B:
0: [-150   -8 -107   81  -27  -67  230  -22  -49  -81  114  266  -26 -242
 -152   88  129  167   13 -122  -91    8    5 -237]
1: [  45  -77 -438  -20  -50 -116   -8  -27   -8  -92  200  204 -104 -266
 -362  -46 -282  113 -146    1 -174 -255  107 -314]
2: [-279  153  151   39   16  157   31   30 -173  -95  -63   35   33   50
  230  113  -40   77   -9 -151  190  212  103   17]
3: [-219  -20  -45   -5   21  216   82  162  -13  -41 -137  142   30  198
  -23   45   11   34 -125   10   17  188 -348  112]
4: [-111  -63 -183 -180   98  309  -17  165  -35 -107 -199  212  172  311
  -94   51  -85  128 -185  260   19  196  -53  172]
5: [-100 -152 -182  141  -44   37   91   40  234   53   38  104  -73    0
 -171 -192  130  -29  -30  -39  -65  -96 -225 -118]
6: [-210   29 -374   21 -159 -141  146   17  142   59   21    3 -217 -144
 -140 -250  -98   80  -57 -100 -153   -8 -129 -119]
7: [ -19  150  129 -110   57  265 -196 -114 -169  -87  -14   21  135  341
  165   42 -111  347    3  118   42   43  225  283]
8: [  24 -173   47   24   53   -5  -53  268   30  134   37  -11  -90   44
  171 -255   37  -22  100   47  -55 -262 -361  -57]
9: [-291  109 -100  221   -5  -40  188  -64  189   30  -34   53  -47  -32
   46    1   62  -48   -7 -304  -43  105 -230 -135]
10: [  28  137  150  -68  211   35   15   82 -214   55 -122   85   54  281
  167  249  -59  124  -34  169   11  145  173  172]
11: [-173 -118  -34   34  -67  155   87  204   14   31  -56   90  -95   99
  -76 -122   90  -12  -86   35   59   80 -283   45]
12: [ -16  273    4   24  328   16  -55  -99   27   40 -189   28  190  405
  267  289 -229   41  -56  -24 -104  120   29  156]
13: [  87  286  211 -151  116  106   -6 -122 -199   37  -43  133   99  555
  141  166   51  626   82  147 -394   62 -491  562]
14: [  55   60 -149   82  199 -336   71   10   53  120   51   20  -46 -203
  169   32 -135  -72   90  -70  -94 -179  358 -358]
15: [  12 -156  132 -254   35   33 -146  451 -302   70   -9  -82  -80  -58
  413 -316  -92  114  166  249  157 -186  160  -35]
16: [-299   84 -171   11 -106 -101  104   87   57   59  -47  -93 -163 -157
  189 -253  -72   33   58 -159   39   55   64 -137]
17: [159 -39 143 133 147  41 -39 -15  -2 132  30  57 -35 259 -54  98  64 -28
 -45 138  27 -81 159  80]
18: [ 280  -88  225  -11  233   -1  -86  156 -150  142   40  104   12  265
   89   94   46  102   56  257  -95 -210  -58  110]
19: [-222  117 -202  -85 -142 -177  190   53 -156  -17   43   50 -199 -284
   -9  -90  -80  215    8  -59  -32   98  253 -160]
20: [  86   31 -134  220  172 -113 -130 -217  317  124   71  -97   25   81
  101  -98 -107 -113   49  -92  -17 -251  391 -190]
21: [  50  235   20  111  268  177 -210 -301  134  -19  -69   12  239  492
  136  217 -209  104  -70  -46  -74   -9  103  213]
22: [-160  -81   20  -10  -12  -39  -50  274   22   82   26 -101  -88 -129
  401 -370  -35   23  203 -149  -12 -236 -357 -160]
23: [  78 -105  115  212  217  -24   43   29   77   62   73  172   65   33
   25  129  144  -93   45  -44  -28 -174  -55 -185]
24: [  15   -8   80  115   25   40    6   12   30  149  -21   -7 -125  243
  -51  -11   66  -25  -63   91   41   22   43  127]
25: [ -99  120 -101  187  -35  -66  181 -236   83   42   52  108 -109   33
 -240  122   96   80  -95  -74  -32  137  275  -34]
26: [-192  172  -92   67  -13 -292  157   40   30  146   -5 -102 -191 -160
  259 -130  -65   54  125 -213 -117  -11  -42 -157]
27: [-328    7 -182  -79 -158   24   68  124   -6  -33  -35  -61 -105 -213
  168 -323  -52   91   53  -71  155   83  277 -155]
28: [ 107  -57 -132   18    8 -111  -15  -93  -41  -37  226  140  -46 -197
 -124  -62  -42  214   59   29 -104 -277  334 -236]
29: [ 105   55  -68  137   54 -121 -185 -140  228  235   49 -266 -146  182
  160 -279 -137  -60   60   26   21 -233  401    8]
30: [  96  301   98   26  254   33  -64 -213  -36  100 -128   11  105  529
  118  306 -129  170  -70  111 -107  149  191  333]
31: [  16  -82   42   85  128 -110  -18   59   14   20  144   61   36 -209
  243 -112   31   56  204 -111  -33 -305   94 -319]
32: [  28  315  -56  -87  155  182  -84 -273   68   17 -146   71  173  688
   21  160 -120  435  -80  127 -325  143 -281  546]
33: [-215  172 -101  135  -57  -51   81 -237   57  -85  136   63  -15 -172
   45  -21  -27  225   78 -311  -85  -44   73 -178]
34: [-322   67  108   67   37  109  193  174 -126  -65  -97  167   18    3
  147  148   73   32  -18 -194   40  220 -383  -38]
35: [  46   77  133    2  284  -43   86  162 -123   95 -121  153   72  249
  179  275  -12   39   -5   80 -123   57 -223   80]
36: [ 108  -27   58 -194  285  -51 -195  333 -145  103  -87  -71   87  115
  521 -127 -251   40  149  165  -40 -247   -4  -37]
37: [ -21    1   83   88   -9   56  -70 -117  -15  -15  151    6   -7  -40
   90 -124   70  162  114  -42   94 -150  377  -99]
38: [ -77   91 -102  156   63  158  -82 -136  211   88 -123  -69  -10  396
  -68   15 -127 -117 -192    6   77  121  113  173]
39: [-101  -82  -82  -14 -131  190  -87   53   31   56  -39  -91 -138  162
  -86 -247  -31   -9 -112  183  242   77  400  103]
40: [  21  140    3  241  122 -142   76 -293   89   21  146  105   17  -46
  -26  170   48   87   55 -184 -102 -107  282 -182]
41: [-270   33  -89  158   43 -138  404   56   -4  -66   26  336   -5 -280
 -102  221  205   67   17 -263 -157  127 -326 -313]
42: [-107 -237   -3   19  -51   80  145  192  -55  -77  126  263    0 -222
  -80 -135  261  150   93   17    3 -116 -143 -228]
43: [ -40   11  180    7  222  -28   23  257 -128   51  -39  100   68   61
  362   73  -13   45  125  -75  -99 -102 -427  -59]
44: [  51   19   56  294  275 -132   60 -144  176   47  102  148  118  -44
  101  184   76  -97   90 -221  -89 -195   69 -301]
45: [ -18   67  186   17   83  -99  -29  178 -105  180  -21 -110 -131  109
  356 -102  -42   45  128  -21  -37 -103 -185   58]
46: [ 149   68  -11   41  214   18 -288  -30  148  169  -51 -184   24  383
  267 -120 -273  -60   -1   75  -37 -226   84  127]
47: [  44 -105   45  164  166 -120  163   46   45   54  107  220   25 -119
  -18   98  204    7   93  -58 -109 -157  -46 -262]
48: [ -12  202   46  -80   24   88  -25  -28  -94  137 -144  -58  -91  487
   28   42  -80  218 -104  214  -54  203   19  442]
49: [  94  -10 -108  168  111 -273   91   12  215  268   20  -48 -174   60
   12 -115   30  -92   47    5 -184 -183  -57  -99]
50: [-167  113  -41 -152   76  251  231   85 -197  -80 -239  326  110  398
 -206  351   90  271 -225  259  -58  481 -127  351]
51: [ -27  136  130  221  145 -166   68 -111   59  118   64  -12  -32    6
  220   82   54   -2  127 -204  -55  -89   69 -129]
52: [  20   36  -16 -191  105   86 -271  182  -41   77  -82 -169   28  268
  416 -291 -273  162   97  136  -37 -185  -74  169]
53: [-166   22   59  -15  -35  355   53   -6 -136 -128  -62  224   75  285
 -181  158   96  220 -162  102   77  265  -80  244]
54: [-378   50 -117  101  -83   -1  259   49   42  -70  -20  144  -33 -205
   38  -37  118   73   25 -255   -5  159 -186 -196]
55: [-298    8 -104  111 -118  162  113  -93   57 -117   23  110   -8  -80
 -105  -50   96   81  -58 -137  148  158  210 -111]
56: [  44  -14   -2   50   26 -164  135  -21 -105   20  163  177  -80 -194
  -66   44  114  197   97   14  -97 -134  222 -202]
57: [-123   -8  -64   68   93 -138   51  118   67   71    2  -22  -27 -160
  272 -133  -34  -61  129 -132   15 -115   87 -266]
58: [ -30   60  -18  -26   88   20 -149  119    8  144 -111 -188  -83  225
  273 -154 -225  -67  -18   87  105  -27  181   91]
59: [   0   52   85   82 -142   -5  -39 -165    6   97  172  -76 -171   61
   10 -236  107  282  119  -16  -48 -150  133   99]
60: [-103  122  161   43  130  231 -100 -100 -116 -133    5  104  187  180
  192  176  -56  176   12  -76   94   52  130   59]
61: [-106  160  -23  -16 -101  285 -138 -156   43   36  -82  -90  -54  510
  -65 -112  -91  239 -138   98    6  155  -59  459]
62: [ -40  -18  161   17   87  113 -235   52  -78  -41   99  -76   75  -22
  401 -185 -110   94  170  -93  137 -255  178 -119]
63: [  43  -58  290    1  168 -116  -23  277 -213   95   93   23  -18 -120
  461  -69   53   81  266  -48  -25 -275 -162 -173]
64: [ 131   82   68  208  162 -177 -110 -153  175  208   87 -156  -65  124
  226  -97  -55  -50  122  -77  -50 -263  241  -77]
65: [ 211   26   -9 -151  290   94   64   67  -88   57 -142  308  175  523
 -132  310   55  293  -95  386 -318   79 -272  348]
66: [ -29   70  193   99   21  -38   83   44 -111  139    3   -3 -145  136
   81   50   98   58   24   18   38   57   45   97]
67: [  20   32 -296   98   19 -214  212  -96   46   62   63  194 -145  -90
 -371  143  -34   33 -156   44 -147   30  261 -164]
68: [ 249  -55 -201   16   39 -230  101  -61 -213  -27  266  331 -141 -230
 -470  247 -110  192 -132  150 -207 -221  327 -257]
69: [-193  -44  -15   27  -19  253 -177   67   44  -88   13  -38   56   55
  207 -233 -122   34   19 -111  150 -100  -59  -38]
70: [-121  249 -306   99  -83 -169   10 -287  -14 -108  200   70 -128 -223
 -142   52 -344  219  -77 -320 -214 -127   43 -210]
71: [ -51   27   76   77  207   99 -102   38  -12  -23  -32   52  131  123
  229  105 -116  -60    3  -66   89  -51   95  -81]

[ -91 -193   26   48 -134 -258 -396 -112   77 -135 -105 -512   36 -190
  181  -24 -153 -112   63  108  184 -138 -229  481   78  108]  37
[-199   61  -61 -353 -268  199   42 -115   48  313   93  196  -15  258
 -173  190 -128    1  392 -198 -295 -283  210   31 -148  147]  30
[-402 -252  -54  -40 -124 -121  -14 -158 -295  276  -13  -27  -24 -181
  122   15  -58  -88  297 -140 -105 -422   64  218 -256  217]  33
[ 454  212  -54  113   30  300  204   98  117   26 -436 -562  138 -386
  236  -20 -180  312  157  294  269  188 -154  261   79 -249]  63
[-120   70  -44 -220 -153  -19 -177  -33  188  -29  180  147   -9  326
 -136  125  -46   49  224 -123 -221 -270  148   39  -76   -1]  25
[-192   45 -140    9   52  308 -133  -96 -401 -370 -177   -3  -99 -192
   66 -100 -184 -271 -102  395  288 -329 -441  340  270  -37]  27
[  53  143  -14   63   84  122   10 -124  -60   26 -245  235  184  142
    1   99  -81   13  -48   66 -429  -54  471 -103 -289 -270]  41
[ -80   84 -224 -283 -100    3   83 -254  277   94  -99 -195   29  119
 -158   24 -303  -81  -18  -71 -101   -4  -59 -134  227   51]  64
[ 184  242 -228   29  199 -132  -40  -64  370 -318 -167 -151  126  172
 -101  -47 -177   55 -303   32 -103  105   69 -272  166 -294]  65
[-247 -348   82  110 -129 -128 -209 -152 -389  206 -247 -268 -205 -228
  206   52 -143 -262  230 -256  161  -11 -207  405 -253  440]  62
[-161  171 -341 -409   51   95  239 -375  385 -334  164  101  -37  258
 -220 -117 -241  112 -207  342  -98 -192 -296 -275  592 -332]  38
[-163   -2 -112   45 -138 -327 -110  403   86  242  257 -174 -105  -82
   26  -24  118  -58  453 -556  207 -220   54  201 -361  330]  59
[   8  395 -309 -154   61   80   22  133  242  -71   43  185   65  328
 -311   41 -123 -107  -56 -256 -158 -162  207 -347   26  -70]  24
[-204   18 -117 -362 -124  338  225 -547  -17  112 -175  138   62   97
  -86   46 -326  -36  -16  364 -332 -134    8  -26  223 -166]  12
[-330 -330  -73 -279 -116 -170 -166 -474  -14   -2  -59  -27 -376  366
 -166  180 -297 -115   76 -410 -116   27 -308 -135  106  431]  20
[ -88   54  -36   25   42  143   51 -107 -158  -73  -78  174   27  -44
   96  -45  -35   -2   42  243 -114 -165   73  147  -94 -229]  54
[  51  194 -136   59  159  -10   99  195   54 -159  112  312 -249  278
 -101  -27   70   39   47 -271   30  117    8 -201 -174  -84]  11
[ -47  -72 -104   46  211  -18 -155 -310  -34 -645 -127  -50 -208   68
   63 -117 -184  -13 -339  383  182   36 -532   70  396 -237]  4
[ 218  382  -54 -131 -137  221   80  247  351   98   90   38  128  130
  -67   32   -2  101  258   41  -62   15  249  130 -116 -217]  66
[-208   39 -315 -294   30   17  267 -401  187  -39  -69  -46 -165  110
 -173 -121 -330 -166 -215   26    5  132 -328 -268  410   19]  46
[ -10  191  -37 -203 -142  458  397   61  -82  297   58  295 -169   45
  -19   23  -21   71  411   17   -5   57   14  124 -167  -51]  26
[-206  182 -288  -97   80   69 -286   92 -119 -417   51  165 -193  262
 -262   11 -154 -317 -113 -194  156 -349 -275  -74  201  157]  39
[-116  165 -204 -258  -38  433  202  -30 -179   -1  -23  270 -324  207
 -195   76 -171  -60  205 -146  114  -75 -290  -92  114  157]  58
[ -20  280 -286 -200  121  107 -102 -217  212 -373 -112  130   71  382
 -300   44 -283 -110 -328   64 -233 -166   24 -350  323 -197]  67
[-334 -233 -118   72   74 -188   -3 -253 -262  -74  -88  -54 -201 -169
  123 -155 -119 -244  -94   17  129  -50 -292  124   26  122]  69
[-271  -87 -113  -19    9  -25 -301 -109 -264 -253  -51   30  -31   18
   -4   58 -114  -89   43   16  -43 -545 -100  145   10   59]  55
[ 270  208 -105   67   50  -83 -104  161  273   15 -213 -198   -4  195
 -100  104 -133   -8   18 -401  -14  278  149 -154 -157   61]  18
[-348 -124 -142 -160  -94 -333  290 -132  246  236  358    2  -74  -81
   82 -204   55   50  210  -29  -50 -111  -14   70  -54  -45]  32
[  83  -27  -41   17   37  381  133 -157 -343   11 -440  -82 -332  -62
   48   74 -274 -107   61  -68  250  314 -419   84   44  207]  36
[ -78  105  -21 -110 -142  399   18 -102 -204   35 -142    4  191 -209
  116   24 -128   22  215  467  -75 -433   54  393    4 -214]  2
[  54  263 -229 -214   47   62  203  -17  299   49   33  276 -205  503
 -333   78 -139  -40  -17 -446 -168  289   92 -479  -21   42]  49
[-141 -199  -92  108   40 -333 -388 -152  -73 -175 -242 -392  -69  -61
   51   16 -217 -230 -118 -215  116  -81 -217  130   36  255]  28
[ -12  117  -84 -213 -155  192  110 -110   86  276 -133  -25  117   85
  -76  155 -171   82  260  -93 -259 -157  252  -15 -117    4]  51
[-129 -221 -143   36  203 -309   23 -402  120 -411  -87 -190 -309   38
   77 -193 -194  -43 -339  120  199  306 -567  -82  350  -70]  1
